What each symbol does to the points:
d: qf->bc, lj->cl, qt->bf, pm->jj, gz->pm, lm->fl, dn->sz, cd->jh, qn->qn, nj->qn, dl->ld, gf->bc, rf->jh, cn->zz, bf->cn, jh->fg, fc->mt, qd->zz, hh->pb, pq->lj, dr->cd, cq->nr, ql->cd, lb->zd, zd->gl, zz->mz, ld->ql, zl->mq, sm->lb, mb->rj, mz->qd, dq->dq, ct->qt, zc->cj, ls->zr, hf->hn, jj->hn, fl->qf, sz->zb, mq->zc, dg->rf, ml->sd, rz->lh, bp->fl, sd->gz, nh->rz, nr->sm, fj->zz, nl->zl, pb->lb, hn->lm, zb->bp, mt->hf, lh->dr, fg->dr, gl->dn, bc->nj, rj->ls, cl->dl, cj->nj, zr->nr
x: qf->sz, lj->nl, qt->gf, pm->rz, gz->nh, lm->gz, dn->qt, cd->cl, qn->bc, nj->zz, dl->rf, gf->bp, rf->cj, cn->dg, bf->fl, jh->dl, fc->cj, qd->cn, hh->mb, pq->qn, dr->zl, cq->pm, ql->cl, lb->lm, zd->cq, zz->qt, ld->fj, zl->zc, sm->hn, mb->dr, mz->bf, dq->fl, ct->bc, zc->cd, ls->rj, hf->fg, jj->ml, fl->dn, sz->lb, mq->ql, dg->qf, ml->hh, rz->zr, bp->gl, sd->pb, nh->ls, nr->jj, fj->ct, nl->pq, pb->fg, hn->sd, zb->zd, mt->zc, lh->mq, fg->jh, gl->nr, bc->qf, rj->lh, cl->rf, cj->fj, zr->hf
t: qf->dq, lj->ld, qt->fj, pm->lm, gz->hn, lm->sm, dn->bp, cd->mq, qn->fc, nj->rf, dl->cd, gf->ct, rf->bc, cn->mz, bf->zz, jh->zc, fc->cl, qd->qn, hh->rz, pq->dl, dr->dr, cq->lb, ql->qn, lb->sm, zd->dn, zz->qd, ld->jh, zl->mz, sm->gl, mb->zr, mz->nj, dq->qt, ct->cn, zc->lh, ls->hh, hf->jh, jj->cq, fl->gf, sz->fl, mq->dr, dg->nl, ml->pm, rz->gz, bp->bc, sd->jj, nh->sd, nr->zd, fj->cn, nl->pq, pb->ml, hn->nr, zb->dg, mt->lh, lh->fc, fg->mt, gl->zb, bc->dg, rj->hh, cl->ql, cj->nl, zr->nh

The rows follow the links: the fewer symbols apart two points are, the more alike their rows tend to be.

Each row is also shifted at random along 7 hidden directions that mean nothing.

Each row, then its point:
[ -2  18  -5   9   4  26 -20 -22   7   2   7  31   3  -1 -12 -32   0 -18  -3   4 -11  19   9  12 -21  26  14  -7 -25  18 -30 -31 -17 -47  20  16 -42  32 -37 -37  11  -6  -2  10 -19 -19] -> pb
[ 20  10   6   5  -3  -9  15  22 -12  10  20  18  -4  19  -8  34  29   8 -20 -15  -7 -19  12 -35  13   6 -27  26  18   1  15  17 -27  27 -21 -24   5 -21  14  -6 -12  -8 -21 -15 -74  17] -> bc
[ -2  17  14   2   7  -7  23   9  -2  -4  25  14 -13  18 -20  17 -11  10 -15  -2   9 -14  13  -1   1  12 -13   6  -2   9  16  -6   0   9   2 -33  30  18  25  10 -19  -3 -30  10 -15  10] -> ct
[-17  -6  29  18 -11 -51 -18  69 -19  13 -14   9  -6 -18 -11 -65  -9  34 -13  64  40 -45  12  27  10 -82  28  10   2   2  32  62   3  23  45  -7  15 -34  55   9 -76 -46 -21 -49  72 -15] -> bf
[  6  11   8  10  -1  15  22 -14 -18   0  31  25  -3  31   4  11   4  -5 -11 -19   3   1   2 -26  14  29 -13   9   1  26  -5 -13  -6   0  -4 -82  12 -35  12   1  10   9 -40   1 -91  -7] -> gf
[  1   8 -22   9   8 -31 -14  19 -13   1 -42 -49  12  16  15  18  -3   4  20  13  -7 -14   6 -11  32 -44   7  12  12 -18  55  45   9  17 -12  41   8 -52  -3   9  -9  30 -19  19  -8  20] -> zb
[ 18   4   0 -13 -28   2  10   0  -5  19  18  42  16 -23   5 -16  -6 -15 -10  -3 -12  -4   3  -7  -9   0   5  17   8  17 -29  -2   2   6  -7  10  12  31  23  -6   6 -31   5 -20  12 -42] -> cl
[  1  -7  -8  10  10  -1   2   9 -17   6   3  12  16  33 -24  42   8  23 -12 -30  14  -5  -5 -35  25  17 -36  -1  21  -3  20  -8 -10  18 -15   2   3  18 -11   4   4  25 -28  -6  31  37] -> sz
[-26 -14   8  -6 -11  -7  -3  14 -24  14  -3   7  17 -22  16 -39  13  23  -5  16   7  -8  -2  13   5 -19  10 -15  10  14 -34  23  -1   0  32 -15  -2 -26  25  19  -8 -10  14 -30  16 -14] -> zc
[-20 -20  -5 -12   4 -14  -2  17  -5   7   4 -16  12 -23  -2  16  -7  27   0   7 -10 -13 -17   8  17 -16  -4 -26   8  -4   1  23  -2  16  16  -1  12 -10   9   9 -12  13  33 -19 -42   6] -> mq
[-27  28 -10  -8  10   9  -1  -5  -6  18  -1  15  16 -12  -5 -20   5  18  -8   1  -4  -6  22  13   1  15   9  -5  -7  16 -28  -4 -25 -27  40  12  -9  -5  -4 -13   1  13   4  14 -41   2] -> fg
[ -9  22   3  -4   6  16  29 -10  19 -19   8  29  -9  12 -22   2 -19   3  -4 -11   0 -12   9  14 -18  18  -1  -2 -16  21  -8 -26  -5 -13  11   9  29  34  22  -5  -1  -7 -17   9   8  -3] -> fj
[-12  11 -12  20  -4 -11 -16   8 -18  -3 -12  -9  22  15   0 -22  -3   4  11   3  29   7  13   9  13 -40  12   8   8   3  20   4  10   5  13 -17 -13 -15  -8   1   4   4 -32   9  47  -5] -> gl
[ -3 -12  11  20 -10 -12 -32  20   9  17  -7  20   8  -4  29 -25  10  15 -10   6 -16   3   0  18 -23  -7   0  10  18 -28 -10  33  -4   9  11  15 -30 -20 -14  -3  -9 -45  -8 -33 -12 -10] -> jj
[-13   9 -12  17  -5  30 -11 -26  13 -13   9  31  25  24  -6 -14  -3  -5   5 -28  18  23   3  17 -27   9   9 -14 -11  12 -26 -38 -14 -27  25 -43 -33 -11 -34 -26  30  -4 -27   7 -29 -23] -> nr
[  3 -17  -3   9   6 -14 -29  19  28  15  -2 -15  -5  -1  16  33  -2  14  -6   7 -32   0 -13  12 -10   3 -16  -7  14 -46  29  43  -9  21 -11  14 -18 -29 -26  -5 -19  -9  13  -7 -84  19] -> pm
[  7  -7   8  10   3   6 -24   0  17   6  23  22  -7   0 -24   8   5  -1 -16  -9  10  18  -3   1 -20  22 -14   1  -1 -16  -9 -15 -11   0  -7 -26 -29  22 -31 -19  -4 -23  -2  -6   1  10] -> ml
[-17   2  21   2 -20   4  10   3   6 -22 -36  29 -10   7  23 -55   5   4   8  13 -31 -22   6  33 -24 -21  19  -2 -18  16 -20  18 -15 -20  34  93   4  18  34   0 -16 -33 -17 -23  39 -45] -> qd
[ 20   2   2   4  -2 -11 -24   4   4  -5 -21 -23 -24 -18  -5   2  -8 -30   6  30  42  13   1 -10   7 -16  14  12 -20 -17  27   4   6   4 -15 -35 -24 -61 -27 -18 -14  -2  16  15  12  -4] -> nh
[ -9   1  10   4   6   0  21   9  -2  -3 -21  20 -10  23  -6  32 -18  28 -16  -7  19 -14   1 -12   9  22 -26  -7   1  -2  17  10  -6  18   6  -3  36 -41  15  11 -14  13 -29  -6  -8  27] -> qt
[-19   6 -16  19  -5   4 -23   3   8  10  10  27  32   5 -48 -28  -2   5  -3   5  29  -3   3  26 -14 -27  26 -20 -12  15   2 -20 -22 -22  44 -17 -35  31 -17 -34  -9 -16 -24 -11  33 -30] -> sm

From each start, follow one symbol. Which point do you reach?
Answer with the point's name.
[-13   4  -4  24 -16 -12 -19   6 -13  -1 -40  -3  25  21  20 -24   1  18  11  -8  13  10   7   9   3 -32   5   8  16 -12   0  17  15   8  13  30 -12 -23 -12  11  11  -3 -28  -6  88  -9]
d
gl
[-11 -11   5  -7 -13 -26  -5  37 -20  27  10   8  15 -34  19  12 -14  45 -14   5 -22 -23   4  -2  12 -18 -22   2  37 -12  -9  49  10  40   7  -2  21 -25  23  27 -22 -10  23 -32 -37   7]
t
mq
[-18 -25 -18 -11  11 -17  -8  13   1   8   3 -47   9 -27 -18 -25 -13  -9  16  53  14 -20 -20  29   8 -54  44 -40 -27  13  27  12   1 -18  33 -17   5 -22  18  -9 -26   8  34  -6 -37  -7]
x
zc
[  3   8  -5  12  -3 -20  -4  22 -29  12   9 -12  10  17 -14   8  -2   2  -4  13  16 -14   7 -18  31 -29   5  11   7   5  38  16  -3  19  -2 -26   4 -22  10   1 -12  12 -30   2  -9   3]
t
bc
[-29  20 -11 -13  10  17  14 -19   2   3   3  -5  16  -9 -26   6  21  13  -5  -7  30   2   7  10  -2  22   3 -19 -20  25 -26 -36 -24 -21  34 -30 -10 -10  -7 -10  11  24  12  23  -8  -3]
d
hf
[ -3   7  -6  21  -9   9  -4  -6 -30  -2 -34   7   9  30  39 -30  -8  -4  12  -3 -21   4   1 -10  20 -13  11   0   5  14  11  23   9  -7  11  40   3 -38   4   2  16  21 -36  -6 -16 -21]
x
qt
[ 18 -11  18  11  -6  10  20  -5 -37  15  26  35  -1  29   5   0  29   3 -22 -26  16  12  -3 -34  12  36 -30  15  24  18 -18 -19  -1  11 -24 -62  -2  -4   7  14  17 -15 -36 -24  27  10]
t
dq
[ 21  24  -1  -3 -13  -7  11  14  -6  23  12   2   4 -13   5 -25  16 -20  -9  25  11 -14  21  -3  -1 -17  11  35   8  16  -1  13  -5   6 -11 -37   5 -20  34  -1  -9 -25  -9   2 -14 -20]
t
bc
[ 21 -10  19   5 -36  -3   6  -3  -9  -2   2   2  -6  -7  26 -55  38 -22   8  25  -9   1   2   8 -16 -28  25  23   5  18 -14   6  14   3  -6  19  -4  38  39  14   0 -46 -10 -20  87 -63]
x
bc
[-10   5 -19  11   2   0 -32   7  26  25 -32 -10  13  -1 -17 -18  -4  -7   0  33  13  -4   2  27 -17 -12  26 -15 -20 -11  20   1 -17 -16  28  47 -31   1 -22 -30 -13  -8   3   1  33 -15]
d
lm
[-20   4  -1  -7  12   9  20   9  29 -30 -33  11  -6   7 -17  24  -4  23   1 -16  14 -28  -4  18 -21  -2  -4 -27 -20   3   7   7 -32  -9  28  21  20 -47   7 -16 -20   1  -4  -3 -46   9]
t
nj
[ -15   33  -12  -10   -1   11    7  -13   -8   25   21  -15   16  -15   29  -33  -13  -11    7   24  -23    6   20   22   -1    5   23    4   -5   21  -21    7    7  -23   22  -43    8  -42   14    0   14    5    7   29 -114  -22]
x
dl
[  7 -14   8  13  -6 -15 -36  15  12  19  17   2  -5 -12 -25 -12   3 -12 -13  30  18   6  -7  16 -12 -13  15  -3  -6 -13  16   0 -10   3   7 -23 -35  12 -18 -22 -24 -30   4 -18  13 -18]
t
hn
